Here is a tiny trained network, its code and every weight. The questions are about switching its units off for an input and a class, where a switched-off unit gives its printed mean instead of its output.

import numpy as np


def w(rows, s, z=0):
    codes = np.array(rows[::2]) - 128.0
    scale = np.full(codes.shape[1], s)
    scale[-1] = z or s
    return codes * scale


def norm(h):
    return h / np.sqrt((h * h).mean(-1, keepdims=True) + 1e-5)


def f(y):
    return y / 2 * (1 + np.tanh(0.7978845608 * (y + 0.044715 * y**3)))


def log_softmax(a):
    a = a - a.max(-1, keepdims=True)
    return a - np.log(np.exp(a).sum(-1, keepdims=True))


def net(x, mask):
    res = np.array(x, float).reshape(1, 7) / 4 @ E
    u = 0
    for l in range(3):
        y = f(norm(res) @ A[l][:, :-1].T + A[l][:, -1])
        res = res + np.where(mask[u : u + 7], y, B[l][:, -1]) @ B[l][:, :-1]
        u += 7
    return log_softmax(norm(res)[-1] @ U[:, :-1].T + U[:, -1])


A, B = {}, {}
E = w([
[184,114,112,128,168,93,94,42,145,85,254,51],'x0',
[180,153,195,125,70,67,81,109,85,126,93,121],'x1',
[125,134,124,134,124,130,126,138,116,119,133,118],'x2',
[123,129,124,120,122,132,122,103,140,128,126,145],'x3',
[181,125,71,187,208,112,31,157,130,118,90,197],'x4',
[52,117,200,64,168,122,40,178,181,78,114,97],'x5',
[131,124,135,124,132,126,131,120,135,136,128,140],'x6',
],0.0074)
A[0] = w([
[141,118,134,133,107,124,119,136,125,112,120,112,3],'L0N0',
[179,130,138,148,144,144,105,53,194,106,199,61,52],'L0N1',
[171,190,254,154,71,9,70,76,50,172,92,118,21],'L0N2',
[92,73,164,57,55,111,202,111,131,115,146,95,28],'L0N3',
[66,91,164,95,44,107,186,109,154,146,167,95,16],'L0N4',
[47,133,67,140,207,202,175,119,171,156,175,145,84],'L0N5',
[140,47,131,161,137,110,108,129,155,141,121,165,122],'L0N6',
],0.0044,0.0051)
B[0] = w([
[76,46,128,58,148,160,186,122,176,112,159,86,58],'L0N0',
[87,144,110,72,126,39,173,193,45,112,156,209,205],'L0N1',
[225,2,73,58,47,205,141,207,206,41,109,109,252],'L0N2',
[169,206,137,121,178,186,101,85,108,133,106,134,182],'L0N3',
[170,212,121,118,182,192,104,95,97,141,89,99,168],'L0N4',
[255,77,132,81,7,132,105,172,149,56,73,111,218],'L0N5',
[148,177,132,126,146,141,125,123,125,122,125,122,142],'L0N6',
],0.0063,0.0023)
A[1] = w([
[171,163,64,184,104,112,210,60,52,180,137,156,68],'L1N0',
[72,98,125,123,173,148,116,132,202,140,142,118,13],'L1N1',
[64,89,180,87,159,116,72,120,188,125,109,116,20],'L1N2',
[9,129,188,39,196,112,59,154,152,76,133,99,25],'L1N3',
[73,141,184,59,182,134,68,137,154,77,99,103,47],'L1N4',
[45,101,214,94,64,138,232,72,128,181,170,60,34],'L1N5',
[72,61,3,108,214,248,224,160,229,103,179,122,1],'L1N6',
],0.0048,0.004)
B[1] = w([
[65,92,237,215,90,135,96,167,232,169,163,94,254],'L1N0',
[179,117,162,159,98,123,146,126,105,144,151,128,106],'L1N1',
[149,112,113,212,82,133,159,84,148,158,152,132,159],'L1N2',
[100,110,179,245,74,126,141,128,196,210,164,95,248],'L1N3',
[140,79,125,216,85,153,159,88,155,208,146,116,213],'L1N4',
[191,235,70,125,225,225,44,133,110,98,70,126,216],'L1N5',
[254,58,144,43,18,101,111,144,104,43,89,137,180],'L1N6',
],0.0064,0.003)
A[2] = w([
[112,109,96,115,188,57,127,96,95,109,186,112,71],'L2N0',
[153,127,62,177,254,104,46,116,117,133,82,193,3],'L2N1',
[88,192,151,39,119,159,222,92,95,136,138,92,60],'L2N2',
[133,112,113,98,181,77,130,48,117,99,218,70,77],'L2N3',
[62,166,147,100,104,141,172,153,97,154,57,183,81],'L2N4',
[172,117,81,213,88,141,230,84,91,191,146,145,25],'L2N5',
[48,109,117,115,134,123,169,159,98,156,62,186,50],'L2N6',
],0.0072,0.004)
B[2] = w([
[61,126,123,114,132,121,177,165,95,171,95,185,180],'L2N0',
[131,211,140,92,151,237,142,48,110,130,108,17,254],'L2N1',
[173,173,73,169,194,186,37,96,132,129,63,105,210],'L2N2',
[61,128,104,100,149,72,201,177,68,156,87,237,254],'L2N3',
[104,111,67,89,177,47,160,84,82,89,241,154,230],'L2N4',
[36,77,221,150,115,117,53,167,218,137,121,73,227],'L2N5',
[119,98,128,101,156,31,189,87,87,125,254,147,184],'L2N6',
],0.0071,0.0035)
U = w([
[54,86,191,254,98,126,105,146,239,194,160,97,200],'0',
[156,250,98,116,197,241,99,79,92,143,89,78,88],'1',
[65,118,88,80,169,12,195,139,46,143,183,209,204],'2',
[239,44,112,31,28,122,120,168,142,47,88,125,2],'3',
],0.0097,0.00062)

Each question gives the input, the list of numbers given to net, and the class t.
The units are the neurons (one row each of A and B). Each row of codes is followed by its name. A weight is (code - 128) times the scale printed after its matrix; where a second scale follows, it is the last column's (A, B and U).
mask holds one flag per neuron, layer by layer. A switched-off neuron (its flag False) gives its mean, the last column of its row in B, instead of its output. The means were averaged over made-up inputs and are rounded, as every weight is.
A unit's drop is (log p(t) with every unit on - log p(t) with that unit switched off) / (log p(t) with every unit on - log p(t) with every unit switched off).
The circuit of an input: a set's keep is (log p(t) with only the set's units on - log p(t) with every unit switched off) / (log p(t) with every unit on - log p(t) with every unit switched off). Starting from the 12 units with the biggest drops (on a tie, the unit counted first), units are removed one at a time, each time the one whose removal leaves the highest keep (on an exact tie, the one counted first), for as long as the keep stays at least 0.8.
units of the circuit, in order: the units of the circuit, biggest drop first
unit that matters most: the unit with the biggest drop
top k neurons: the k neurons with the biggest drops, biggest first
k most important neurons of layer l: the k neurons of layer l with the biggest drops, biggest first
drop when u is switched off: that unit's drop, to one decimal
input [-3,0,1,4,6,4,2], class 1: units of the circuit, in order	L2N1
input [-5,-5,0,5,-6,-8,3], class 0: top 2 neurons	L2N5, L1N0
input [0,-1,8,-2,6,-7,-7], class 0: top 2 neurons	L1N0, L2N5
input [-6,-5,-1,-1,1,-2,-5], class 2: top 3 neurons	L0N2, L2N6, L2N4
input [2,4,-8,8,-7,-6,5], class 1: top 3 neurons	L1N5, L2N2, L1N3
input [-8,2,-4,4,-5,-6,8], class 2: top 2 neurons	L2N4, L2N6
input [7,-6,-1,-2,8,-8,-5], class 0: 3 most important neurons of layer 0	L0N3, L0N4, L0N2
input [6,-8,-2,5,-5,-4,-8], class 3: top 2 neurons	L1N6, L0N5
input [-4,-7,-4,-2,-1,-6,-7], class 3: top 4 neurons	L1N6, L0N5, L1N3, L1N4
input [7,-1,8,6,-2,-6,1], class 2: top 2 neurons	L2N3, L0N1
input [7,-5,-4,-4,3,6,-5], class 2: top 4 neurons	L2N3, L1N0, L0N1, L2N5
input [-7,1,3,5,-3,6,8], class 2: top 2 neurons	L2N4, L1N0
input [5,-5,0,8,0,4,-6], class 2: top 3 neurons	L0N1, L0N2, L2N3
input [-7,0,5,1,8,4,6], class 1: unit that matters most	L2N1
input [-8,-7,-3,-1,-3,-3,-1], class 2: top 3 neurons	L2N4, L0N2, L2N6
input [-7,-1,6,0,-5,-4,-1], class 2: top 2 neurons	L2N4, L2N6
input [-3,7,-2,-4,-7,-1,-4], class 1: top 2 neurons	L2N2, L0N5
input [3,-6,4,-8,8,-8,-7], class 0: 2 most important neurons of layer 1	L1N0, L1N5
input [5,-7,0,7,-2,-7,-7], class 0: 2 most important neurons of layer 0	L0N2, L0N1
input [-2,-8,-8,4,-2,7,3], class 3: 2 most important neurons of layer 1	L1N6, L1N0
input [-5,-1,2,-1,-4,-6,-7], class 0: most important neuron of layer 1	L1N0
input [1,-7,-8,-1,5,0,4], class 3: drop when L1N6 is switched off	0.6
input [5,-6,-3,1,-2,1,6], class 3: drop when L1N6 is switched off	1.1
input [2,4,8,0,7,3,8], class 1: drop when L2N1 is switched off	0.3
input [0,-2,6,2,4,-5,-8], class 0: drop when L1N0 is switched off	0.2
input [0,6,3,0,-6,-4,-7], class 1: 2 most important neurons of layer 1	L1N6, L1N5
input [-4,8,-6,-5,-8,1,1], class 1: unit that matters most	L2N2
